Below is a small trained network, with its code and all its weights. Each question gives an input and a class and asks what happens when units are switched off, that is, made to give their printed mean instead of their output.

import numpy as np


def w(rows, s, z=0):
    codes = np.array(rows[::2]) - 128.0
    scale = np.full(codes.shape[1], s)
    scale[-1] = z or s
    return codes * scale


def norm(h):
    return h / np.sqrt((h * h).mean(-1, keepdims=True) + 1e-5)


def f(y):
    return y / 2 * (1 + np.tanh(0.7978845608 * (y + 0.044715 * y**3)))


def log_softmax(a):
    a = a - a.max(-1, keepdims=True)
    return a - np.log(np.exp(a).sum(-1, keepdims=True))


def net(x, mask):
    res = np.array(x, float).reshape(1, 8) / 4 @ E
    u = 0
    for l in range(3):
        y = f(norm(res) @ A[l][:, :-1].T + A[l][:, -1])
        res = res + np.where(mask[u : u + 12], y, B[l][:, -1]) @ B[l][:, :-1]
        u += 12
    return log_softmax(norm(res)[-1] @ U[:, :-1].T + U[:, -1])


A, B = {}, {}
E = w([
[179,180,82,147,145],'x0',
[164,170,211,137,164],'x1',
[128,126,60,104,146],'x2',
[253,87,83,70,40],'x3',
[108,194,154,76,182],'x4',
[125,140,108,236,119],'x5',
[180,81,93,146,169],'x6',
[97,109,188,66,120],'x7',
],0.0045)
A[0] = w([
[42,150,91,82,172,99],'0.n0',
[198,149,70,127,70,156],'0.n1',
[212,178,36,194,117,51],'0.n2',
[74,148,107,251,66,144],'0.n3',
[40,247,224,152,145,107],'0.n4',
[190,156,151,44,48,128],'0.n5',
[114,105,180,180,78,173],'0.n6',
[141,78,204,187,98,170],'0.n7',
[103,194,108,220,76,116],'0.n8',
[168,183,119,77,38,142],'0.n9',
[254,131,79,230,114,3],'0.n10',
[19,144,57,163,31,67],'0.n11',
],0.0094,0.0023)
B[0] = w([
[164,177,78,111,209,184],'0.n0',
[76,199,61,112,81,200],'0.n1',
[230,184,91,172,99,212],'0.n2',
[26,118,87,160,110,206],'0.n3',
[117,252,163,158,139,255],'0.n4',
[80,80,101,55,127,206],'0.n5',
[90,128,202,149,95,161],'0.n6',
[88,95,216,128,135,172],'0.n7',
[50,165,76,130,118,185],'0.n8',
[73,128,90,67,119,188],'0.n9',
[231,113,21,191,67,220],'0.n10',
[86,27,129,95,134,181],'0.n11',
],0.018,0.0063)
A[1] = w([
[107,122,20,48,229,138],'1.n0',
[50,57,151,177,208,186],'1.n1',
[167,174,222,87,113,59],'1.n2',
[230,179,248,102,217,67],'1.n3',
[77,233,127,169,166,254],'1.n4',
[183,92,105,123,123,40],'1.n5',
[187,69,170,156,191,52],'1.n6',
[185,81,95,112,121,90],'1.n7',
[92,63,87,25,84,160],'1.n8',
[197,166,208,112,172,142],'1.n9',
[128,161,68,15,150,64],'1.n10',
[182,255,63,108,138,53],'1.n11',
],0.0096,0.00092)
B[1] = w([
[252,132,133,104,111,225],'1.n0',
[128,54,107,60,238,166],'1.n1',
[129,81,143,210,123,152],'1.n2',
[215,66,140,201,90,193],'1.n3',
[199,187,180,115,203,247],'1.n4',
[77,168,121,106,66,133],'1.n5',
[139,97,143,82,81,121],'1.n6',
[71,172,122,94,54,144],'1.n7',
[184,85,180,90,96,209],'1.n8',
[167,93,143,183,95,161],'1.n9',
[197,155,158,79,100,205],'1.n10',
[82,39,205,249,115,253],'1.n11',
],0.016,0.0072)
A[2] = w([
[146,189,52,164,135,87],'2.n0',
[153,168,148,176,136,112],'2.n1',
[116,134,39,156,188,54],'2.n2',
[176,232,76,152,146,85],'2.n3',
[83,2,190,134,144,56],'2.n4',
[29,206,140,78,116,50],'2.n5',
[56,191,109,172,197,111],'2.n6',
[138,131,88,111,154,78],'2.n7',
[76,149,121,27,39,4],'2.n8',
[191,34,114,158,94,120],'2.n9',
[25,198,182,70,135,53],'2.n10',
[141,178,245,159,57,100],'2.n11',
],0.0098,0.0019)
B[2] = w([
[114,50,109,185,111,203],'2.n0',
[126,100,155,178,121,215],'2.n1',
[198,89,103,116,144,149],'2.n2',
[53,20,159,188,105,231],'2.n3',
[28,43,150,110,130,179],'2.n4',
[99,224,130,111,145,144],'2.n5',
[204,197,193,90,137,207],'2.n6',
[152,112,100,128,126,120],'2.n7',
[200,166,216,115,134,201],'2.n8',
[85,177,162,57,85,250],'2.n9',
[61,217,90,108,105,165],'2.n10',
[154,7,142,162,154,252],'2.n11',
],0.017,0.0042)
U = w([
[35,32,152,72,150,132],'0',
[194,131,208,219,182,167],'1',
[153,115,56,88,213,75],'2',
[223,108,156,13,74,183],'3',
[129,153,93,111,145,23],'4',
[125,154,97,110,142,1],'5',
[126,127,14,193,37,170],'6',
[50,245,148,123,195,143],'7',
],0.012,0.0098)

Each question gives the input, the list of numbers given to net, and the class t.
The units are the neurons (one row each of A and B). Each row of codes is followed by its name. A weight is (code - 128) times the scale printed after its matrix; where a second scale follows, it is the last column's (A, B and U).
mask holds one flag per neuron, layer by layer. A switched-off neuron (its flag False) gives its mean, the last column of its row in B, instead of its output. The means were averaged over made-up inputs and are rounded, as every weight is.
A unit's drop is (log p(t) with every unit on - log p(t) with that unit switched off) / (log p(t) with every unit on - log p(t) with every unit switched off).
The circuit of an input: a set's keep is (log p(t) with only the set's units on - log p(t) with every unit switched off) / (log p(t) with every unit on - log p(t) with every unit switched off). Starting from the 12 units with the biggest drops (on a tie, the unit counted first), units are removed one at a time, each time the one whose removal leaves the highest keep (on an exact tie, the one counted first), for as long as the keep stays at least 0.8.
units of the circuit, in order: the units of the circuit, biggest drop first
k most important neurons: the k neurons with the biggest drops, biggest first
k most important neurons of layer l: the k neurons of layer l with the biggest drops, biggest first
drop of u: that unit's drop, to one decimal
input [-3,-4,-3,-3,-7,3,-7,-3], class 0: units of the circuit, in order -> (0.n11)
input [1,-8,4,-2,-8,6,-4,0], class 0: 2 most important neurons -> (0.n11, 0.n4)
input [-2,8,1,-3,8,6,-6,-7], class 7: units of the circuit, in order -> (0.n8, 0.n10)
input [-4,-3,5,-3,-8,-8,-2,-8], class 3: 4 most important neurons -> (1.n0, 1.n11, 0.n7, 0.n6)
input [2,-6,7,-2,-6,-1,-4,-1], class 3: 3 most important neurons -> (0.n11, 1.n11, 1.n0)
input [-3,1,5,-6,4,7,-4,4], class 7: units of the circuit, in order -> (0.n10, 2.n10)
input [-6,-4,4,-7,1,-2,-1,-7], class 2: 2 most important neurons -> (0.n11, 0.n2)
input [-8,-7,-2,-3,4,-8,4,-1], class 3: 4 most important neurons -> (0.n4, 0.n2, 0.n1, 2.n9)
input [3,6,-7,4,5,3,-7,1], class 7: 2 most important neurons of layer 1 -> (1.n0, 1.n8)
input [-7,-4,7,-7,-5,-1,5,4], class 2: 2 most important neurons of layer 0 -> (0.n0, 0.n10)
input [3,4,0,1,0,8,-2,1], class 6: 2 most important neurons of layer 0 -> (0.n10, 0.n3)
input [2,1,0,2,-2,0,6,-8], class 6: drop of 0.n10 -> 0.1
input [1,-6,-8,5,8,4,-3,-1], class 3: drop of 2.n8 -> 0.1
input [-2,2,-4,4,0,-2,6,8], class 0: drop of 0.n3 -> -0.1
input [7,-3,-7,-4,3,-1,-6,-2], class 7: drop of 0.n8 -> 0.2
input [6,-6,-3,-7,-6,2,-3,1], class 7: most important neuron -> (0.n8)
